Here is a tiny trained network, its code and every weight. The questions are about switching its units off for an input and a target symbol, where a switched-off unit gives its printed mean instead of its output.

import numpy as np


def w(rows, s, z=0):
    codes = np.array(rows[::2]) - 128.0
    scale = np.full(codes.shape[1], s)
    scale[-1] = z or s
    return codes * scale


def f(y):
    return y / 2 * (1 + np.tanh(0.7978845608 * (y + 0.044715 * y**3)))


def softmax(a):
    e = np.exp(a - a.max(-1, keepdims=True))
    return e / e.sum(-1, keepdims=True)


def log_softmax(a):
    a = a - a.max(-1, keepdims=True)
    return a - np.log(np.exp(a).sum(-1, keepdims=True))


def net(x, mask):
    ids = ['αβεηλξπστψω'.index(c) for c in x.split()]
    T = len(ids)
    res = E[ids] + P[:T]
    u = 0
    for l in range(2):
        q, k, v = (res @ M[l].T for M in (Q, K, V))
        z = softmax(np.where(np.tri(T) > 0, q @ k.T / 2**0.5, -1e9)) @ v
        res = res + np.where(mask[u], z, O[l][:, -1]) @ O[l][:, :-1]
        u += 1
        y = f(res @ A[l][:, :-1].T + A[l][:, -1])
        res = res + np.where(mask[u : u + 12], y, B[l][:, -1]) @ B[l][:, :-1]
        u += 12
    return log_softmax(res[-1] @ U[:, :-1].T + U[:, -1])


Q, K, V, O, A, B = {}, {}, {}, {}, {}, {}
E = w([
[171,131,176,125,144,150,173,162,157,168,87],'α',
[140,166,150,148,107,151,120,70,126,135,136],'β',
[88,122,128,173,4,117,149,166,131,133,121],'ε',
[124,171,129,104,157,154,158,154,148,157,123],'η',
[105,145,155,122,155,157,123,113,139,121,162],'λ',
[135,129,161,116,151,146,142,145,140,106,184],'ξ',
[153,166,178,116,72,169,53,182,102,107,118],'π',
[93,157,83,3,137,94,31,41,111,99,188],'σ',
[125,129,90,115,94,161,164,67,92,109,182],'τ',
[155,129,144,69,104,101,34,159,193,104,92],'ψ',
[117,153,172,116,116,184,80,128,124,155,76],'ω',
],0.019)
P = w([
[182,170,37,139,195,51,119,62,224,234,216],'0',
[75,241,199,157,123,37,208,221,128,87,108],'1',
[191,146,145,149,65,195,141,181,238,165,156],'2',
[97,205,149,133,141,59,156,123,109,70,77],'3',
[165,142,147,155,104,206,155,152,229,156,198],'4',
[14,163,102,105,112,43,113,84,190,55,66],'5',
[254,149,192,139,72,187,147,146,218,157,156],'6',
[17,168,19,34,133,84,156,114,147,37,89],'7',
[146,101,141,73,143,242,95,84,150,181,196],'8',
],0.0085)
Q[0] = w([
[206,117,254,85,122,178,99,153,128,146,111],'L0H0',
[54,172,163,166,127,16,145,174,54,132,150],'L0H0',
],0.0056)
K[0] = w([
[166,142,89,191,170,78,74,158,158,175,124],'L0H0',
[117,177,46,131,87,205,149,168,119,1,185],'L0H0',
],0.0051)
V[0] = w([
[160,94,107,96,15,124,55,186,113,17,179],'L0H0',
[251,98,176,129,104,3,168,51,222,113,212],'L0H0',
],0.0052)
O[0] = w([
[239,138,69,120,116,96,135,108,135,112,138,89],'L0H0',
[51,37,128,182,152,38,47,176,129,77,254,251],'L0H0',
],0.0089,0.0011)
A[0] = w([
[66,126,185,122,144,150,132,225,123,97,89,179],'L0N0',
[168,120,115,78,199,63,69,134,194,156,122,170],'L0N1',
[122,139,108,24,114,121,124,99,71,102,146,177],'L0N2',
[156,92,96,92,137,177,48,95,121,137,181,57],'L0N3',
[132,169,102,111,101,161,86,76,126,253,196,184],'L0N4',
[98,67,112,182,215,104,164,162,174,90,161,174],'L0N5',
[165,184,73,116,127,64,207,63,135,132,90,129],'L0N6',
[92,129,141,56,95,105,49,66,110,48,46,190],'L0N7',
[148,62,168,179,146,207,145,165,152,135,136,120],'L0N8',
[198,137,58,147,102,91,70,131,163,152,211,222],'L0N9',
[145,94,49,185,175,172,99,73,42,146,171,24],'L0N10',
[152,77,134,157,87,202,169,180,190,127,181,254],'L0N11',
],0.0073,0.0029)
B[0] = w([
[231,150,138,169,123,45,74,87,111,93,99,213],'L0N0',
[144,137,172,193,155,151,114,153,61,195,138,188],'L0N1',
[172,147,164,196,130,128,120,176,132,75,105,171],'L0N2',
[169,112,200,155,36,119,127,92,105,151,134,167],'L0N3',
[139,200,180,110,89,224,139,221,172,157,153,208],'L0N4',
[37,83,91,106,127,164,113,94,108,228,49,147],'L0N5',
[58,76,160,160,254,119,139,103,199,89,165,135],'L0N6',
[148,164,88,166,163,100,107,115,138,88,120,254],'L0N7',
[192,150,143,92,93,146,113,48,150,140,129,164],'L0N8',
[105,98,193,63,32,221,67,69,117,131,41,202],'L0N9',
[110,151,175,67,121,103,125,82,135,176,79,123],'L0N10',
[187,184,184,125,194,194,53,82,154,146,134,206],'L0N11',
],0.0076)
Q[1] = w([
[172,116,165,26,37,230,166,144,199,162,142],'L1H0',
[79,109,105,181,142,113,180,122,142,48,2],'L1H0',
],0.0057)
K[1] = w([
[2,115,164,142,86,165,128,148,130,187,99],'L1H0',
[109,121,184,141,109,144,152,75,188,33,32],'L1H0',
],0.0068)
V[1] = w([
[205,210,172,81,6,153,144,135,138,75,143],'L1H0',
[218,45,188,106,16,134,87,3,79,127,82],'L1H0',
],0.006)
O[1] = w([
[93,162,72,97,156,98,88,95,101,254,221,230],'L1H0',
[137,114,60,215,129,99,113,45,59,112,78,251],'L1H0',
],0.01,0.011)
A[1] = w([
[132,155,41,169,151,70,151,104,127,179,177,126],'L1N0',
[124,136,166,187,149,88,82,101,121,82,83,217],'L1N1',
[112,127,113,208,86,165,77,119,93,166,148,212],'L1N2',
[112,152,132,198,116,140,103,75,106,163,139,40],'L1N3',
[136,177,147,184,166,36,148,177,182,115,152,131],'L1N4',
[94,94,85,222,98,130,164,117,135,44,126,91],'L1N5',
[120,55,141,123,139,116,124,76,45,120,110,2],'L1N6',
[121,140,59,83,128,137,128,60,95,119,67,109],'L1N7',
[233,254,124,160,153,135,209,173,42,107,109,188],'L1N8',
[107,118,130,150,109,176,199,100,162,86,85,51],'L1N9',
[153,147,43,124,132,45,147,5,17,119,132,54],'L1N10',
[117,156,80,185,164,191,90,47,97,129,100,82],'L1N11',
],0.0071,0.0036)
B[1] = w([
[76,83,182,141,150,132,68,136,68,150,197,191],'L1N0',
[48,177,97,136,183,117,183,107,84,114,187,200],'L1N1',
[193,133,132,162,176,116,122,51,188,151,111,225],'L1N2',
[175,62,104,181,100,87,254,150,103,170,145,205],'L1N3',
[136,90,216,130,212,133,77,157,74,66,158,142],'L1N4',
[213,100,120,171,252,145,22,124,39,110,163,143],'L1N5',
[129,130,129,172,233,159,179,158,115,113,76,155],'L1N6',
[137,153,128,48,37,130,82,163,129,40,51,181],'L1N7',
[78,59,139,121,97,122,86,27,136,114,103,168],'L1N8',
[70,91,212,148,181,107,90,172,88,159,166,133],'L1N9',
[71,121,221,81,97,97,86,231,124,101,130,250],'L1N10',
[155,151,93,50,55,115,174,137,156,89,80,235],'L1N11',
],0.0071,0.024)
U = w([
[89,81,233,139,229,120,82,145,94,51,200,210],'α',
[152,161,88,160,133,120,173,8,180,126,130,176],'β',
[167,78,91,89,91,128,115,60,208,97,113,168],'ε',
[164,102,203,61,138,172,137,216,148,70,95,42],'η',
[99,72,186,155,109,210,83,90,147,100,104,80],'λ',
[146,77,111,121,190,229,76,42,59,106,122,123],'ξ',
[218,97,102,44,116,74,128,122,132,168,180,3],'π',
[68,153,163,46,153,87,137,142,87,90,102,110],'σ',
[76,195,67,2,69,155,131,118,197,44,32,209],'τ',
[177,90,127,81,168,176,106,149,75,61,70,32],'ψ',
[194,168,118,112,165,204,59,99,157,167,148,215],'ω',
],0.0053,0.0038)

Each question gives the input, a string of symbols that net reads in full, and the target symbol t.
The units are the heads (2 rows each of Q, K, V and O) and the neurons (one row each of A and B). Each row of codes is followed by its name. A weight is (code - 128) times the scale printed after its matrix; where a second scale follows, it is the last column's (O, A, B and U).
mask holds one flag per unit, layer by layer, with each layer's heads first. A switched-off unit (its flag False) gives its mean, the last column of its rows in O or B, instead of its output. The means were averaged over made-up inputs and are rounded, as every weight is.
A unit's drop is (log p(t) with every unit on - log p(t) with that unit switched off) / (log p(t) with every unit on - log p(t) with every unit switched off).
The circuit of an input: a set's keep is (log p(t) with only the set's units on - log p(t) with every unit switched off) / (log p(t) with every unit on - log p(t) with every unit switched off). Starting from the 12 units with the biggest drops (on a tie, the unit counted first), units are removed one at a time, each time the one whose removal leaves the highest keep (on an exact tie, the one counted first), for as long as the keep stays at least 0.8.
circuit, biggest first: the units of the circuit, biggest drop first
most important unit: the unit with the biggest drop
top k neurons: the k neurons with the biggest drops, biggest first
top k neurons in layer l: the k neurons of layer l with the biggest drops, biggest first
input ω ψ β σ η α π ε, target α: most important unit -> L0N6
input α β π ω π, target α: circuit, biggest first -> [L0H0, L1N11]
input λ ξ π β, target α: top 2 neurons in layer 1 -> [L1N0, L1N10]
input π β ψ, target π: top 3 neurons -> [L1N3, L0N9, L1N11]
input α α ω β ω, target α: circuit, biggest first -> [L1H0, L0H0, L1N11]
input ω π ω ω, target τ: circuit, biggest first -> [L0H0, L1N7]
input β ω π ψ ω σ η, target β: top 2 neurons -> [L0N9, L1N10]
input α ψ π λ ξ ω ε, target α: circuit, biggest first -> [L1H0, L0H0, L1N11]
input ξ τ α ω π, target ξ: top 2 neurons -> [L0N9, L0N5]
input π ψ η ω τ σ σ, target π: top 3 neurons -> [L1N3, L0N4, L0N9]
input η ψ β ω λ η, target α: circuit, biggest first -> [L0N9, L1N11, L1H0]
input α λ ω ω ξ ψ ω ω ψ, target α: top 3 neurons -> [L0N5, L1N11, L1N1]
input λ α ω ω ω, target λ: top 3 neurons -> [L0N5, L1N11, L1N10]
input ξ ω τ ω ω σ, target α: circuit, biggest first -> [L0N2, L0N7, L1N4]
input β α ω ψ ω ψ ε, target β: top 2 neurons in layer 1 -> [L1N10, L1N0]
input ψ π σ, target ψ: top 3 neurons -> [L0N9, L1N5, L1N10]
input λ ξ π ξ π, target λ: top 4 neurons -> [L0N5, L1N11, L1N10, L0N9]
input ψ ω τ τ ω α ω, target ψ: top 3 neurons -> [L0N9, L1N11, L1N10]
input ω λ ω π ω, target ω: top 2 neurons in layer 1 -> [L1N11, L1N10]
input σ ω α π ε α τ π ε, target σ: top 3 neurons in layer 1 -> [L1N10, L1N11, L1N0]
input σ η π ξ ξ, target σ: top 2 neurons in layer 1 -> [L1N10, L1N11]
input τ ω ω ψ ξ, target τ: top 3 neurons in layer 1 -> [L1N11, L1N7, L1N10]
input π ξ π, target π: top 2 neurons -> [L0N9, L1N3]
input β ω π ψ α ω ω ω β, target β: top 3 neurons -> [L0N9, L0N4, L1N10]
input π ω ω σ, target α: top 2 neurons -> [L0N2, L0N6]
input ψ ψ π π, target σ: top 2 neurons in layer 0 -> [L0N9, L0N4]
input ω ψ α π λ ω ω ψ σ, target ω: top 2 neurons -> [L0N4, L1N10]
